Each row has a name. After each piece below comes the name of the row it's from, unless a question asks for something else. Each question is about the rows just above it.

[ 66.2  80.5  78.8 -28.5 -18.4  55.7 -22.6 -18.9 -21.8  73.4  82.4  76.8
  70.4  59.2 -31.5  81.7  32.7  36.7   4.1 -26.3 -27.0  -4.8 -28.0  66.3
  79.3  56.1  50.9  74.1  77.7 -29.0  -7.3  62.2  82.8  34.5  42.4  -7.2
  -7.7  75.6  73.4  -1.8 -29.0  26.6  65.3 -25.2  46.6  -8.6  82.1] : J_998
[ 90.0  -1.8  66.2  -8.6  55.7  -7.3  -7.7 -21.8 -18.4 -27.0  79.3  42.4
  76.8 -28.5 -25.2  78.3  71.3 -18.9  -4.8  80.5  73.4   4.1  65.3  77.7
  66.3  89.5  62.2  36.7  81.7  34.5  32.7  75.6  89.4 -29.0  82.4  74.1
  82.8  50.9  46.6  59.2  26.6  -7.3  78.8  73.4 -22.6  82.1  70.4] : J_966
[-28.0  -1.8  66.2  -8.6  55.7  -7.3  -7.7 -21.8 -18.4 -27.0  79.3  42.4
  76.8 -28.5 -25.2 -29.0  71.3 -18.9  -4.8  80.5  73.4   4.1  65.3  77.7
  66.3 -31.5  62.2  36.7  81.7  34.5  32.7  75.6 -26.3 -29.0  82.4  74.1
  82.8  50.9  46.6  59.2  26.6  -7.3  78.8  73.4 -22.6  82.1  70.4] : J_173
[  4.1  -7.3 -25.2 -27.0 -18.8  42.4  66.3  81.7  55.7  -4.8  -7.3 -22.6
  73.4  70.4 -29.0  -8.6  32.7  -1.8  79.3  59.2 -28.5  50.9  73.4 -18.4
  74.1  26.6  36.7  80.5 -28.0  -7.7  78.8  82.1 -21.8 -26.3  76.8  75.6
  62.2  46.6  65.3  66.2  77.7  34.5  82.8 -29.0 -31.5  71.3  82.4] : J_138
[-21.8 -26.3  76.8  75.6  62.2  46.6  65.3  66.2  77.7  34.5  82.8 -29.0
 -31.5  71.3  82.4   4.1  -7.3 -25.2 -27.0 -18.8  42.4  66.3  81.7  55.7
  -4.8  -7.3 -22.6  73.4  70.4 -29.0  -8.6  32.7  -1.8  79.3  59.2 -28.5
  50.9  73.4 -18.4  74.1  26.6  36.7  80.5 -28.0  -7.7  78.8  82.1] is which row reordered? : J_138
Put [ 82.1  70.4 -28.0  -1.8  66.2  -8.6  55.7  -7.3  -7.7 -21.8 -18.4 -27.0
  79.3  42.4  76.8 -28.5 -25.2 -29.0  71.3 -18.9  -4.8  80.5  73.4   4.1
  65.3  77.7  66.3 -31.5  62.2  36.7  81.7  34.5  32.7  75.6 -26.3 -29.0
  82.4  74.1  82.8  50.9  46.6  59.2  26.6  -7.3  78.8  73.4 -22.6] back in order: which row is it? : J_173
Put [ -7.2  -7.7  75.6  73.4  -1.8 -29.0  26.6  65.3 -25.2  46.6  -8.6  82.1
  66.2  80.5  78.8 -28.5 -18.4  55.7 -22.6 -18.9 -21.8  73.4  82.4  76.8
  70.4  59.2 -31.5  81.7  32.7  36.7   4.1 -26.3 -27.0  -4.8 -28.0  66.3
  79.3  56.1  50.9  74.1  77.7 -29.0  -7.3  62.2  82.8  34.5  42.4] back in order: which row is it? : J_998

[-67.8 -20.8 -23.3 -11.7 -22.7  28.8  72.1  59.3  50.3] = J_594
[ 59.3 -20.8 -11.7  50.2 -22.7  72.1 -67.8 -23.3  28.8] = J_863
[-67.8  59.3 -20.8  28.8  50.3  72.1 -11.7 -22.6 -23.3] = J_696
Put [ 50.3  59.3  72.1  28.8 -22.7 -11.7 -23.3 -20.8 -67.8] back in order: which row is it? : J_594
Which row holds these entries in another order? [ 28.8 -23.3 -67.8  72.1 -22.7  50.2 -11.7 -20.8  59.3] : J_863
Which row holds these entries in another order? [ 59.3  72.1 -20.8 -23.3 -67.8 -11.7 -22.7  50.3  28.8] : J_594
Which row holds these entries in another order? [-23.3  28.8  59.3 -20.8 -11.7  50.2 -22.7  72.1 -67.8] : J_863
Put [-22.7 -20.8  50.3 -67.8  28.8  59.3 -23.3  72.1 -11.7] back in order: which row is it? : J_594

[ 2.5 23.3  0.7 46.7  8.6 21.3  8.8 10.0 -0.4 75.9  8.7 -1.3 -0.2 26.8
  0.2 20.7  8.6 12.3  1.3  3.9 -0.1 68.7 46.8  1.1 46.7 64.2 56.7 15.4
  1.0  1.9 37.7 11.1  0.4 10.2] : J_977
[10.0 48.9 10.0 46.0  8.6  9.1  1.0 19.7 -0.4 51.2  8.7 -1.3 -0.2 50.9
  0.5 26.0  3.2 26.7  1.7 25.4 -0.1 58.7 19.5  8.2 28.5 37.8 22.6  2.1
  7.7  1.9 19.5  6.6  6.3  7.8] : J_643
[10.0 59.0 16.8 39.0  6.6  6.7 10.6  7.2 -0.4 51.4  2.3 -1.3 -0.2 21.6
  1.8  9.0  4.2  1.8  1.3 10.0 -0.1 69.2 22.0  1.6 18.5 73.8 53.7  9.1
 11.1  1.9 29.6  0.0  0.4  4.0] : J_239
[14.8 17.5  1.7 12.1 21.0 -0.4 -1.3  1.0 20.7 11.2  7.4  3.2 19.9 11.9
  4.3  3.3 10.0  8.4 39.0 13.6  0.0  3.9 28.9  1.9 10.1 56.8 19.5 46.8
 21.9  8.6 34.5  6.0 11.5  0.5] : J_425
[10.0 19.9  3.2 39.0  8.6 46.8 10.1 21.9 -0.4 56.8 11.5 -1.3 13.6 17.5
  0.5 20.7  3.9 11.9  1.7  8.4 12.1 14.8 34.5  7.4 11.2 29.0 21.0  3.3
  1.0  1.9 19.5  0.0  0.4 10.3] : J_871
[10.0 19.9  3.2 39.0  8.6 46.8 10.1 21.9 -0.4 56.8 11.5 -1.3 13.6 17.5
  0.5 20.7  3.9 11.9  1.7  8.4 12.1 14.8 34.5  7.4 11.2 29.0 21.0  3.3
  1.0  1.9 19.5  0.0  6.0  4.3] : J_516
[ 2.0 39.3 17.2 13.6 17.2 66.3  8.9 10.0 -0.4 56.6  2.2 -1.2 -0.2 47.6
  0.5 58.1  8.6 36.1  9.6  2.8 -0.1 51.6 48.2  1.6 18.5 20.8 12.9 10.2
  0.7  1.9 42.7 -0.9 -0.2  4.3] : J_307
Put [17.5  0.5 20.7  3.9 11.9  1.7  8.4 12.1 14.8 34.5  7.4 11.2 29.0 21.0
  3.3  1.0  1.9 19.5  0.0  6.0  4.3 10.0 19.9  3.2 39.0  8.6 46.8 10.1
 21.9 -0.4 56.8 11.5 -1.3 13.6] back in order: which row is it? : J_516
Put [ 4.3  6.0  0.0 19.5  1.9  1.0  3.3 21.0 29.0 11.2  7.4 34.5 14.8 12.1
  8.4  1.7 11.9  3.9 20.7  0.5 17.5 13.6 -1.3 11.5 56.8 -0.4 21.9 10.1
 46.8  8.6 39.0  3.2 19.9 10.0] back in order: which row is it? : J_516

[ 37.6  30.0 -41.6 -75.8   0.6 -19.3  12.0  16.4  67.7  17.2] -> J_123
[ 20.8  36.6  47.2   1.5 -26.8  57.1  -0.9  14.3 -77.7 -68.2] -> J_715
[-41.6  12.1  16.4  17.2 -75.8   0.6  37.6 -19.3  67.7  30.0] -> J_755
[ 12.1 -19.3  67.8  30.0   0.6 -41.6 -75.8  37.6  16.4  17.2] -> J_935
Which row holds these entries in another order? [  0.6  37.6 -19.3  67.7  30.0 -41.6  12.1  16.4  17.2 -75.8] : J_755
[-77.7 -68.2 -26.8  -0.9   1.5  14.3  20.8  36.6  47.2  57.1] is which row reordered? : J_715
Put [-19.3  12.0  16.4  67.7  17.2  37.6  30.0 -41.6 -75.8   0.6] back in order: which row is it? : J_123
Which row holds these entries in another order? [-75.8 -41.6 -19.3   0.6  12.0  16.4  17.2  30.0  37.6  67.7] : J_123

[-38.5  -5.6 -32.9  13.9 -55.1  -4.0 -23.7  52.4  39.6 -30.7  28.2  -8.7
  36.0  35.8] = J_393
[ 10.4  19.1  24.0  16.9   0.3  24.3 -86.1  52.9 -23.5 -19.0   9.6 -16.2
  26.7  46.8] = J_38
[ -1.8  -7.3  37.7 -36.6  -2.3 -37.0  43.5   3.6 -19.1  57.2  26.9  15.8
 -24.0 -20.5] = J_487
[ 22.2 -26.0 -42.3  48.3 -37.4  34.1 -30.2   6.4  27.7 -30.4  22.7 -33.0
  50.1  12.9] = J_853
[ 23.7  35.5  19.2  13.9 -37.8 -52.3  50.6 -14.9  49.7   1.6  -4.2  -6.8
   5.5  -5.1] = J_89
[-19.0  57.2  43.5  -2.3  37.7 -37.0  15.8 -36.6  26.9  -7.3 -24.0   3.6
 -20.5  -1.8] = J_962
[ 27.1 -75.8 -28.7  41.5  -1.1  67.0 -47.6  10.4 -35.6 -33.3   7.6  17.7
   8.4 -34.4] = J_414
[-23.5  19.1  46.8 -86.1  16.9 -19.0  10.4  52.9  26.7  23.9  24.3 -16.2
   9.6   0.3] = J_398
[-16.2  16.9  24.3   9.7 -19.0  19.1  46.8   0.3 -86.1 -23.5  52.9  26.7
  10.4  23.9] = J_196
[  4.1 -48.8 -53.4  -3.6  37.9 -50.6 -36.0  14.2  -8.6 -52.0  13.9 -38.1
  19.2 -31.4] = J_560
[ -6.9 -25.1   9.5 -35.6  -0.9 -18.2  -8.7   4.6  38.3  22.1 -11.9 -30.7
 -44.7  20.5] = J_430
[ -6.9 -25.1   9.5 -35.6  -0.9 -18.2  -8.7   4.6  38.3  22.1 -11.9 -30.7
 -23.8  14.0] = J_767
[-16.2  16.9   0.3  52.9  26.7   9.6  19.1 -23.5  10.4  24.3  23.9 -86.1
  46.8 -19.0] is which row reordered? : J_398
[-14.9  49.7   1.6  -4.2  -6.8   5.5  -5.1  23.7  35.5  19.2  13.9 -37.8
 -52.3  50.6] is which row reordered? : J_89
Which row holds these entries in another order? [-20.5  -1.8 -19.0  57.2  43.5  -2.3  37.7 -37.0  15.8 -36.6  26.9  -7.3
 -24.0   3.6] : J_962
Which row holds these entries in another order? [  0.3   9.6 -16.2  24.3  23.9  26.7  52.9  10.4 -19.0  16.9 -86.1  46.8
  19.1 -23.5] : J_398

[ 19.3   7.8  52.8   1.2  27.1  31.6 -32.5   7.0   0.7  -3.5 -47.8  19.3
  35.9  -6.8   1.7 -54.3  69.8  -5.4  38.2 -53.4 -34.0   0.4   5.6  20.4
  -9.4 -25.6  18.6  -5.3  -6.1  59.1 -41.4  -1.2  -9.1  29.7  -1.4] -> J_996
[ 60.3  28.3  -6.9 -30.8  29.2  21.1  21.4 -48.4 -37.1 -37.3  34.8  21.9
  12.1  43.2 -33.9 -30.2  11.4  -5.4  -6.6  18.4  35.7 -20.7 -40.4  42.5
   1.8 -29.3  -9.6 -12.5  36.8   6.2 -24.4  -0.9 -20.8  19.6 -15.5] -> J_639
[ 29.7  19.3  52.8   0.7  -1.2 -32.5  20.4   5.6  -5.4  -3.5  31.6  38.2
 -25.6   7.0 -53.4  -5.3  -9.4  35.9  -6.1   7.8  59.1  18.6  -1.4   0.4
 -54.3 -34.0  19.3 -41.4  69.7  -6.8   1.7  27.1 -47.8  -9.1   1.2] -> J_624
[-30.6 -20.8  -3.5 -19.1  45.5  17.0  61.0  45.9  25.4  38.6  -3.3 -17.0
   8.3 -14.4  32.4   5.8 -18.6  -2.7 -19.4  -9.8 -22.3  -9.0  37.9 -79.1
   5.9   7.3 -36.1  -7.8  -2.0  11.1 -19.3 -29.6  21.2 -34.6 -22.3] -> J_963
[  1.2  -9.1 -47.8  27.1   1.7  -6.8  69.7 -41.4  19.3 -34.0 -54.3   0.4
  -1.4  18.6  59.1   7.8  -6.1  35.9  -9.4  -5.3 -53.4   7.0 -25.6  38.2
  31.6  -3.5  -5.4   5.6  20.4 -32.5  -1.2   0.7  52.8  19.3  29.7] is which row reordered? : J_624
Put [ 32.4  37.9 -14.4 -22.3 -19.1  45.9  21.2 -19.3  17.0  -3.5  -3.3  -2.0
   5.8  -9.0 -29.6   8.3 -22.3 -18.6  25.4   5.9  61.0  11.1 -30.6  45.5
 -17.0  38.6 -79.1   7.3  -2.7  -9.8 -20.8 -36.1  -7.8 -19.4 -34.6] back in order: which row is it? : J_963

[ 13.8 -73.5 -54.8 -24.2  43.9  25.1   0.0  31.2 -51.4  20.1  24.1  56.0]  J_687
[ -5.9   6.2  -3.8  34.5 -11.2  42.9 -36.0  29.4 -20.3  42.4  37.3 -51.5]  J_557
[-32.5 -63.1 -60.0  -3.8  62.5   0.1   4.2  73.6 -11.2 -13.4  35.4   7.1]  J_370
[-15.9 -81.1 -65.5 -25.2  62.5  24.4   4.2  73.6 -51.2   1.2  35.4  39.0]  J_165
[ 11.9 -33.4 -24.3 -13.0  18.8  13.7  -0.7  10.5 -27.9  13.7  10.2  32.9]  J_81
[ 42.5  42.9  37.3  -3.8 -36.0   6.2  -5.9 -51.5 -11.2  29.4 -20.3  34.5]  J_93
[ 86.3 -52.2 -30.7 -28.6  15.2  25.1  -9.1 -29.1 -59.8  63.8   7.6  68.8]  J_549
Put [ 37.3 -51.5  -5.9   6.2  -3.8  34.5 -11.2  42.9 -36.0  29.4 -20.3  42.4] back in order: which row is it? : J_557
Which row holds these entries in another order? [ 34.5 -20.3  29.4 -11.2 -51.5  -5.9   6.2 -36.0  -3.8  37.3  42.9  42.5] : J_93

[  6.9  50.9 -44.5  13.3] -> J_979
[ 13.3  51.0   6.9 -44.5] -> J_469
[-44.4  13.2  51.0   6.9] -> J_783
[ 13.2   6.9 -44.5  51.0] -> J_111
[ 13.3  90.1   3.5 -44.5] -> J_824
Put [ 51.0  13.2   6.9 -44.5] back in order: which row is it? : J_111
Put [-44.5   6.9  51.0  13.3] back in order: which row is it? : J_469
[-44.5  13.3  90.1   3.5] is which row reordered? : J_824
[-44.4  13.2   6.9  51.0] is which row reordered? : J_783
Which row holds these entries in another order? [ 50.9 -44.5   6.9  13.3] : J_979
Which row holds these entries in another order? [ 51.0 -44.5   6.9  13.2] : J_111
Which row holds these entries in another order? [ 51.0 -44.5  13.3   6.9] : J_469

